Here is a tiny trained network, its code and every weight. The questions are about switching its units off for an input and a target symbol, where a switched-off unit gives its printed mean instead of its output.

import numpy as np


def w(rows, s, z=0):
    codes = np.array(rows[::2]) - 128.0
    scale = np.full(codes.shape[1], s)
    scale[-1] = z or s
    return codes * scale


def norm(h):
    return h / np.sqrt((h * h).mean(-1, keepdims=True) + 1e-5)


def softmax(a):
    e = np.exp(a - a.max(-1, keepdims=True))
    return e / e.sum(-1, keepdims=True)


def log_softmax(a):
    a = a - a.max(-1, keepdims=True)
    return a - np.log(np.exp(a).sum(-1, keepdims=True))


def net(x, mask):
    ids = ['Ωεζημξσψ'.index(c) for c in x.split()]
    T = len(ids)
    res = E[ids] + P[:T]
    u = 0
    for l in range(2):
        r = norm(res)
        for j in range(3):
            rows = slice(4 * j, 4 * j + 4)
            q, k, v = (r @ M[l][rows].T for M in (Q, K, V))
            z = softmax(np.where(np.tri(T) > 0, q @ k.T / 4**0.5, -1e9)) @ v
            o = O[l][rows]
            res = res + np.where(mask[u + j], z, o[:, -1]) @ o[:, :-1]
        u += 3
    return log_softmax(norm(res)[-1] @ U[:, :-1].T + U[:, -1])


Q, K, V, O = {}, {}, {}, {}
E = w([
[83,142,14],'Ω',
[89,95,25],'ε',
[80,102,16],'ζ',
[89,93,22],'η',
[118,124,105],'μ',
[18,191,156],'ξ',
[180,252,103],'σ',
[201,88,255],'ψ',
],0.016)
P = w([
[112,74,2],'0',
[116,90,34],'1',
[114,96,51],'2',
[113,104,67],'3',
[121,109,78],'4',
[121,110,99],'5',
[123,117,101],'6',
[124,114,120],'7',
[128,124,121],'8',
[123,120,131],'9',
],0.0093)
Q[0] = w([
[161,109,190],'0.h1',
[102,153,55],'0.h1',
[182,66,202],'0.h1',
[193,107,160],'0.h1',
[252,176,234],'0.h2',
[81,118,120],'0.h2',
[21,95,61],'0.h2',
[82,95,55],'0.h2',
[87,167,135],'0.h3',
[96,111,175],'0.h3',
[115,160,177],'0.h3',
[200,67,218],'0.h3',
],0.017)
K[0] = w([
[118,108,86],'0.h1',
[114,148,249],'0.h1',
[65,86,63],'0.h1',
[106,130,27],'0.h1',
[133,19,47],'0.h2',
[111,170,110],'0.h2',
[89,234,180],'0.h2',
[132,215,188],'0.h2',
[147,37,135],'0.h3',
[193,123,119],'0.h3',
[194,82,93],'0.h3',
[180,165,75],'0.h3',
],0.019)
V[0] = w([
[216,71,151],'0.h1',
[83,211,77],'0.h1',
[85,248,128],'0.h1',
[59,213,125],'0.h1',
[156,76,179],'0.h2',
[198,128,127],'0.h2',
[211,136,86],'0.h2',
[221,146,50],'0.h2',
[141,145,145],'0.h3',
[96,106,45],'0.h3',
[86,120,139],'0.h3',
[104,159,141],'0.h3',
],0.015)
O[0] = w([
[255,131,125,136],'0.h1',
[62,155,121,133],'0.h1',
[63,168,165,108],'0.h1',
[26,161,141,111],'0.h1',
[171,109,120,35],'0.h2',
[196,169,159,80],'0.h2',
[169,226,138,117],'0.h2',
[119,244,118,152],'0.h2',
[171,159,155,95],'0.h3',
[62,65,96,255],'0.h3',
[103,142,136,153],'0.h3',
[85,160,177,129],'0.h3',
],0.011,0.0097)
Q[1] = w([
[251,177,103],'1.h1',
[117,173,156],'1.h1',
[149,93,150],'1.h1',
[124,93,223],'1.h1',
[138,111,128],'1.h2',
[127,129,143],'1.h2',
[170,113,210],'1.h2',
[104,143,103],'1.h2',
[131,168,123],'1.h3',
[198,180,118],'1.h3',
[181,128,90],'1.h3',
[139,112,94],'1.h3',
],0.024)
K[1] = w([
[95,140,35],'1.h1',
[87,109,125],'1.h1',
[166,92,107],'1.h1',
[167,3,164],'1.h1',
[138,112,139],'1.h2',
[127,133,120],'1.h2',
[151,146,96],'1.h2',
[120,145,161],'1.h2',
[90,166,135],'1.h3',
[136,211,124],'1.h3',
[153,194,86],'1.h3',
[142,146,110],'1.h3',
],0.027)
V[1] = w([
[156,127,94],'1.h1',
[178,116,89],'1.h1',
[178,128,76],'1.h1',
[129,123,190],'1.h1',
[164,19,209],'1.h2',
[67,191,90],'1.h2',
[104,89,164],'1.h2',
[249,77,54],'1.h2',
[198,175,150],'1.h3',
[92,38,102],'1.h3',
[162,145,120],'1.h3',
[68,195,160],'1.h3',
],0.013)
O[1] = w([
[127,99,179,116],'1.h1',
[147,68,200,82],'1.h1',
[130,77,208,95],'1.h1',
[195,138,91,53],'1.h1',
[69,87,44,10],'1.h2',
[226,128,184,242],'1.h2',
[122,78,126,129],'1.h2',
[22,250,87,61],'1.h2',
[1,115,112,3],'1.h3',
[191,128,159,235],'1.h3',
[75,103,129,92],'1.h3',
[180,158,81,133],'1.h3',
],0.0093,0.0056)
U = w([
[105,167,88,2],'Ω',
[155,100,156,35],'ε',
[131,204,234,230],'ζ',
[148,71,235,95],'η',
[157,98,152,54],'μ',
[63,79,247,240],'ξ',
[234,93,246,195],'σ',
[134,115,159,25],'ψ',
],0.011,0.0041)

Each question gives the input, a string of symbols that net reads in full, and the target symbol t.
The units are the heads (4 rows each of Q, K, V and O). Each row of codes is followed by its name. A weight is (code - 128) times the scale printed after its matrix; where a second scale follows, it is the last column's (O and U).
mask holds one flag per head, layer by layer. A switched-off head (its flag False) gives its mean, the last column of its rows in O, instead of its output. The means were averaged over made-up inputs and are rounded, as every weight is.
A unit's drop is (log p(t) with every unit on - log p(t) with that unit switched off) / (log p(t) with every unit on - log p(t) with every unit switched off).
The circuit of an input: a set's keep is (log p(t) with only the set's units on - log p(t) with every unit switched off) / (log p(t) with every unit on - log p(t) with every unit switched off). Starting from all 6 units, units are removed one at a time, each time the one whose removal leaves the highest keep (on an exact tie, the one counted first), for as long as the keep stays at least 0.8.
circuit, biggest first: the units of the circuit, biggest drop first
unit that matters most: the unit with the biggest drop
which heads matter: for each layer, one digit per head in row order, 1 if its drop is at least 0.15 and else 0, layers parted by /
drop when u is switched off: that unit's drop, to one decimal
input σ μ Ω Ω, target ζ: which heads matter : 010 / 010
input Ω Ω ζ ζ ε ζ ξ η μ, target ξ: which heads matter : 110 / 000
input ξ Ω Ω ε, target ξ: which heads matter : 100 / 000
input Ω ζ ψ μ Ω ζ ξ σ η, target Ω: unit that matters most : 1.h2
input σ ζ ξ Ω, target ξ: which heads matter : 110 / 000
input ζ Ω ξ ξ Ω Ω ζ μ Ω η, target ξ: which heads matter : 100 / 000
input η ζ ε μ ψ ζ η η ζ σ, target Ω: which heads matter : 000 / 011
input μ ζ Ω Ω ψ μ η Ω σ ξ, target Ω: circuit, biggest first : [1.h2 0.h1]
input μ ψ ξ ε Ω μ Ω σ μ, target Ω: which heads matter : 100 / 011
input ε η ε ξ σ Ω η, target ζ: circuit, biggest first : [0.h2 0.h1 1.h3]
input μ Ω Ω ψ Ω σ ξ, target Ω: circuit, biggest first : [1.h2 0.h1 1.h3]
input ξ μ Ω Ω ε ψ ζ η, target σ: which heads matter : 100 / 000
input σ σ Ω μ ξ ξ η ε, target ξ: which heads matter : 110 / 000
input ξ Ω ψ ζ σ μ, target Ω: circuit, biggest first : [1.h2 1.h3 0.h1]
input ζ ε ζ Ω σ Ω σ μ, target ζ: which heads matter : 010 / 000
input ζ ξ ε ξ ψ ζ, target σ: which heads matter : 100 / 000
input ε ξ ε ζ ξ Ω Ω, target ξ: unit that matters most : 0.h1
input ξ μ η μ μ σ Ω σ μ Ω, target ζ: which heads matter : 110 / 000
input ξ ζ ε μ Ω ψ η ε, target σ: drop when 1.h3 is switched off : 0.0
input Ω ε μ, target σ: unit that matters most : 1.h2
input μ μ σ, target ζ: drop when 1.h2 is switched off : 0.4
input μ σ μ μ η ε, target ζ: drop when 0.h2 is switched off : 0.9
